[ 50  45 -25 -21  19 -33   2  31 -60 -36  19 -59 -90   7  24 -48 -33 -28
  -6 -27 -41 -14  -5  14 -19  16  20  -4   4  15   0  29 -17  29  11 -43] -> 1
[ 24  -8 -22  17  38 -16  36  33  10 -63 -16  -3 -37 -24  18 -29  50  39
  -3 -31 -43 -17 -12 -42 -20 -39 -13  12 -49 -35 -15 -19   7  12  13  -8] -> 1
[ 91 -98   7  24 -17   6  -2  53 -42 -37 -23  52  30 -40 -14 -49   8  21
 -41  -7 -59  62   4 -20  14 -29  -4  21 -16  -1 -32  -5 -39 -35 -13 -25] -> 0
[  -1   24  -15   10   36   33   10   17  -87  -31    5 -114  -13    6
   24  -32   -3  -56  -12   12  -13   -4    0   -9   14   45   34    0
  -34   44   -6    2  -23  -20   20  -38] -> 7
[-30  12 -14   0 -42 -13  12  13 -16  -7   8  -1  -8 -11  -4 -10  -7  34
  -6 -22  19  10  -9   0  15  26   1  -9   7 -12 -13   1 -15   9  18 -19] -> 1
[ 59 -26  10 -10  47 -28   8 -49  -8  15 -14 -51 -21  19  -8  -2 -11 -34
 -29   5 -43   2  -3 -80  24  16 -16 -53  21  23 -13  17  34 -33  -3 -19] -> 0
[  1  -3   8   1  -8  40  24  -7   7 -35   1 -12  71 -20  34 -34  24 -18
   4 -42 -17 -12  42  11   8  -8  -4 -11 -59 -70  -6 -53 -33  29  16  10] -> 1
[ 15 -39 -33  12  19  48  20 -35   5   2  -4 -39 -13 -39  48 -12  -9 -50
 -21   5 -40  36  19 -40 -14 -13  19  11  -9  19  41  -8  -1   8 -30  -9] -> 3
[ 10 -14 -19  -6 -22 -13   1   8  30  25  18  20  -7 -20  -9  -1 -10  10
 -17 -14  22  10  10 -70  45   3 -22 -16  34  24 -17  26  -5 -20  14  -7] -> 6
[  5  29 -19  -7  21 -12  17  41  16 -51 -11   7 -38  11  19  -7  40   6
  -6  -1 -25   9  12 -53 -15  -1   0  -4  -6  -5   1 -30 -26  -2   3  -8] -> 2
[-23 -34  -3   6  51  28 -18 -10  10 -77  20   3  60 -13 -14  12   4   2
 -24  15 -53 -72 -22 -23   9  -9  49  34 -40   7 -20 -13 -12  24  21  21] -> 5
[ 30  -4  16  -3  50  11 -31 -27  10 -42 -40  26  32 -67  10  29 -11  36
  16   6   1 -31  15 -13  33 -25 -10  -7 -42  28  -3 -46  41  -2  31  23] -> 2
[ 40  53  -4   4  40 -22  -9   5 -35 -71 -19 -60 -11  33  14 -24 -23 -29
  15   7 -14 -40  39  33  21  25  33   0 -25   3  16  -4  -7  54  15 -60] -> 2
[-26  10 -44  36  42  13  15  11 -25 -39 -35  10  -9  -6  10 -21  -1  -8
 -22  12 -27 -50 -30 -27 -13  14   8  39  -5  34   8  23  47  29 -23   3] -> 2
[ -6  23 -35   5   7  15   3  33 -27 -37   2 -21  -9 -35  24 -67  23 -24
  -1 -14   9 -16  22 -33  22  27  28   0 -12   0 -19 -10 -41  24  28 -15] -> 6
[-106   -4  -14   29   10   -1    6    4   -2  -15   -1   27    2   29
  -21   -1  -17   -9   37  -17   12  -56  -83   69  -12  -20   20    5
   32  -21   28   12   23   55  -32  -11] -> 5
[ 26  21 -22 -11  16   3  -7 -33 -43  -2   9   5 -28  12 -19 -36  30   4
 -27 -34 -17  11 -15 -51  17  16   6 -13  37 -17  -2  -9  22 -23   1 -10] -> 7
[ 45  46 -32 -31   8  13 -36  22 -27 -22  37  28 -22   3 -14  10   4  27
 -33  -3 -18  -9  -9 -43  -3   8   8   3  33  -3  17  11 -46 -13  11  -7] -> 3
[ 26 -24 -17 -22 -20   6  -6 -26  -1  25  19  -2 -32 -35  -6 -29  19  27
 -29   3   3  47  34 -31   0  -1  12   3  18 -12 -24  10 -16 -16  19   1] -> 1
[ 41 -20 -25   1   3  33 -13 -36 -27  -4   7  29 -28 -41  -8 -11   3  46
 -21   9   2  73   1 -22   7   2  -4  23  22 -20   7 -32  -7 -46  -9   3] -> 2
[ 30 -20  -8  -9 -54 -27 -20   1  25  11   9  36 -17  21 -35   5 -15   5
 -15  17 -16 -20 -40 -71  49  36  13  -7  61   3  -4 -24   5  31 -14 -18] -> 3
[-17 -16  -4 -40 -38  -7  13 -43  54  20 -10 -46  13  25  -6 -40  48 -28
   6   5 -29   5  39  -7 -16   6  56 -19  -3 -31 -20  14  14  77   1  -4] -> 3
[ 19 -16 -31  -8  26   3 -19 -11  -6 -44   0  -1 -47 -21 -10  -3  42  52
  11  16   6  27 -21 -11 -27   2  28   5  -4 -34 -13 -29 -15  -3   2  22] -> 2
[-57  16  11 -23   3  70  -5   9 -14  24 -13 -15  85 -42 -41   0  16  15
  -3  20   3 -15 -22  40  12 -69  -8   5 -10  23 -10  30 -21 -46  29  -3] -> 4
[-25   1 -12   2   4   6 -10 -39  10 -34  31  20  -2 -42   0  13 -18  82
  32 -30 -19 -13 -30  11 -21  -5  17  38 -13 -30  48 -12 -33  18  25  18] -> 0
[ -1  -5 -24 -13  17  38  -7 -83   3  53   1  -6  24 -11 -17 -41  27 -13
 -55 -32   4   2  11 -32  23  16 -13 -36  24 -19 -28  15  21 -32 -20 -31] -> 3
[-38  -5  -5 -20 -57  63   8 -43   7  74   7  -8  34 -43 -39 -42 -25  -4
 -20  33 -15  49 -25  12  22 -68   3  21  30  37  -2  65 -15 -30   3  18] -> 1
[ 71   4 -29  -7  29  -4 -20  21 -36  -4  -3  16 -35 -22 -11 -29  27   2
  -6  11  14   6  -5 -34   3 -16   0   7  25 -16 -12   3  14 -17  -4  -4] -> 4
[-36 -33  17  -5  -4  26  23  30   6  10  24 -37  27 -32   9 -12 -24 -13
  17  -2 -28 -42 -23  40 -14 -18  12  41 -14  20   6   8 -20  34  20  12] -> 1
[-68  45  15  -4  20  -1  57  33  51 -25  11 -35  14 -10  21  17 -18 -36
  -8 -18 -17 -12  63 -17 -19   7 -10  12  22  11  35  -2 -63  -9  14 -12] -> 6
[  3  -6   8   4  77 -23  34 -55   0  10  47 -86 -19  15  11   6   4 -31
 -42  14   3  23  50 -31 -21  52  35  13  37   6 -18   1 -35 -34  15  -2] -> 1
[-40   5 -13  25  -1  -2  -4 -29 -29  25  23  29  37  47 -15   1  11  11
 -17 -27   5   5 -57   1  29  26  22 -19  53  11   2 -12 -39   4  21  -6] -> 3
[ 13  29 -16  19  65 -19  14   9 -64 -38 -23 -39 -20  28  19 -30  36 -74
  -9  30  21  33  38  13 -41  36  58  -9  36 -24 -14 -23 -28   2 -22   2] -> 4
[  9  -9   5  20  31  34   8  31 -31 -46  -3   6  12 -33  -7  29  -5   7
 -30  42   0  54  31   0 -14 -15  -7  26  -2  -4  11  -2 -36 -59  13  18] -> 5
[ 14 -16 -14  -1  29  30 -28 -41  14  -8   0  12   7 -30  -1  -4  22  45
   8  11 -31 -34 -18  -9   5 -37  30  35 -34   6   0 -21   6  25  28  10] -> 3
[-79   0 -31 -23   8  61  -6  10 -37 -12  10  33  13  -2 -15 -28  60  -3
 -39  19  -6  39   1 -23  -7 -24  50   0  27  -8 -18   0 -20 -24 -18 -25] -> 5
[  0  17 -18   7  46  13  -7  39 -52 -71  -6 -24 -15  -8  32  24  31  15
  21  13 -15  -1  -2 -26 -16 -13  44  11 -47  35  18 -22 -17   3  35  20] -> 7
[ 21 -37 -15   2  -3  -4  -6  16 -19 -26  17 -64 -55  29  22  41   3  29
   3  -8 -37  -2   3  -6 -27  22  12   2 -44  14  11  -2 -29   1  40  -5] -> 7
[-20 -21   7 -25  67  26  28   0 -16 -38 -12 -61   2 -26   9   7  26  20
 -30   5 -71 -26  27 -26 -16   9  19  28 -23  34   6 -23  22  -1  40 -37] -> 2
[ 33 -68 -15  24  -1  14 -44 -31 -79  17 -45 -19  -1   9 -30 -24 -30 -22
 -22  15 -18  26 -27 102   6 -36  29 -24  15  32 -22  39 -26  -9   1 -38] -> 4
[-21 -44  -6  21 -39   1   4  24 -26 -29 -17  13 -20   1  20  17  -3  18
  -9 -18 -23  54 -19   1 -13  16   9  -8 -25  21 -23 -42 -30 -30 -11   5] -> 7
[ 63 -24   4 -42  67  29  -4  26 -22 -22  53 -24  32 -42 -48  26 -20  25
  -8   6 -21   4 -57 -35  18 -69 -14  14  23  16  -8  32   2 -68   2  13] -> 6
[ 60  37  25 -14 -14 -46  -6 -21  -6   5   8   5  -4  23  -5 -12 -37   8
 -15  -3 -23   7  27 -43  28  49 -11  -4   4  14 -31  10   4 -17  27   6] -> 0
[ 41  -8  12 -38  16  11   7 -72  22  47   6  -7  24 -28  -3 -10 -16 -47
 -34 -15 -48  54  29 -47  24 -59  -5 -23  52  36  19  13  11 -42   6   2] -> 4
[-14  14  11 -35 -28 -14  17  47  12  -8  -2   9 -33 -18   5  14  -3  20
   6  14 -17  21  18 -12 -20 -22   5   7  11  11  -2  -5  -8   6  10   4] -> 1
[-28  -1 -24  16  -5  -3   4  40 -10 -32  20  29  -3 -48  -3  -5 -33  20
   8 -46 -12 -62 -98 -22  18  -8 -16   3  22  18  27  -2 -18  25  15  13] -> 1
[-35  -1   2   4   4 -17  13 -43  43 -46  -2  14   7  -3 -27  45 -51  27
   2   1 -72 -29 -65 -15   5 -66  17  10  23  22  45   1  -4  26  -2  16] -> 1
[ -3  -6 -41  -1 -13  13 -11   0 -39  -3  -9  17   6   6 -18 -22  38  23
 -26  14  20  36  21  -4   2  -9  34  11  16 -19 -19  20   4  -7 -19 -44] -> 4
[-18 -28  -6   3  15  19  -9   2  -3 -47 -22 -49   2 -10 -13  -9   7  36
   9  19 -56 -60 -22  16 -20 -10  22  17 -65  -4  -8  15 -25  24  20 -25] -> 0
[ 57  -8 -21 -20   5   2 -19 -12 -21  -6   8  24 -11   5   8 -30  21   0
  -9 -10   5  31  35 -28  10   2  15 -15  -1 -31 -50 -12   5  -6  -5  16] -> 6
[ 26  -2 -20 -26  28  22 -22   7 -34 -39   4  20  17   8 -12  16  46  33
 -23  13  -4  19  20 -30  -9   7  23 -10  15 -25  -3 -17 -13  -6  13  13] -> 2
[-28 -30  10 -13 -12  38  26   0 -17  29  -8  -1 -10 -51 -26 -17 -37  26
  13 -14 -46  59 -97  41 -30 -74 -40   6   3  14   2  29   4 -74 -43   4] -> 0
[-28  -8 -17  29 -12 -10  24  27  37 -10  15  36   9 -78 -26 -14 -12  36
   3 -22  34 -13 -45 -13  -1 -19 -28  32  38 -14  22  31 -17  -1  -2  29] -> 1
[  7  30 -49 -43   3  53 -15   7 -43 -34   9   2 -11 -19   4 -12  38   3
 -23   4 -35  17  -9 -57 -14 -23  27  -9   4 -20  10 -16 -18 -15  -5  -2] -> 4
[  3  15 -41 -31  15   8   4 -15 -20 -19  29 -14 -31 -36  -3 -35  20  -8
 -23 -20 -35  10 -32 -67  -7   5  34   4  42   0   9  -9  -8  -4  -1  -6] -> 4
[  2  12 -36 -30  15  40 -34 -29   4  -9 -14  28 -29 -10   2 -23  52  28
 -11  21 -11  48   1 -43  21 -64  23 -22 -16  17 -23 -19 -22 -41 -11 -28] -> 2
[ 17  11 -21  37  51 -12  22 -34 -37 -22  21   2  28  35  46 -10   7 -39
  -9 -50  -9  -1   2 -26   8  35  20  -2   9 -22  16 -47  -4  19   5   9] -> 4
[ 28 -77  22  -7  24  37  -2  18   0 -47 -24  11  61 -40   2 -22 -14 -51
 -14  -9 -58 -44  13  24 -12 -25   3  10 -44 -25 -24 -14  46  34 -24  22] -> 5
[-34  20 -27  -9 -21  18  -1 -33  16  -6  19  48  11 -15 -25 -25  27  48
 -31   0 -32  14  -4 -71  -3   4  22  26  30 -15  12  13 -40 -14   6  12] -> 0
[ 27  38  11   2  23   0 -41   5  16 -32   5  31  -1 -12 -28  14  -6  40
  -7  34   8 -32  32  -9  -2   0  -7  22  -1 -17   0   1 -83 -42  14  -3] -> 0
[ -3 -80   7   9 -11  -8  21 -22  -5  11  25 -78 -30 -22   0  15 -56  -1
 -29  24 -41  -1  11 -24 -23  93  17  38  19  22   8   9 -17  -2   6 -14] -> 0
[ 37 -13 -23 -12 -19 -19 -22 -18  10 -36 -12  46   4  18 -15 -12  26  52
 -11 -17 -21   0  -4 -37  28   0  12  -9 -16 -21 -30 -13  29  29   5  -8] -> 2
[ 47 -19   3 -38   2  27 -20 -27  -3 -10   5 -19  22 -39 -39  17   5  52
 -17  33   2  33  36  -7   5   1   1  13   5 -21  -2   8   9 -22  25  13] -> 2
[ 35   0   2  22  13 -11   3  51 -20 -59  -5 -12 -46 -22  -4  16  -2  38
  -5  15  -7  11  17  -6 -21  18  -5  50 -24   2  -3 -21 -32 -41   9  -4] -> 7
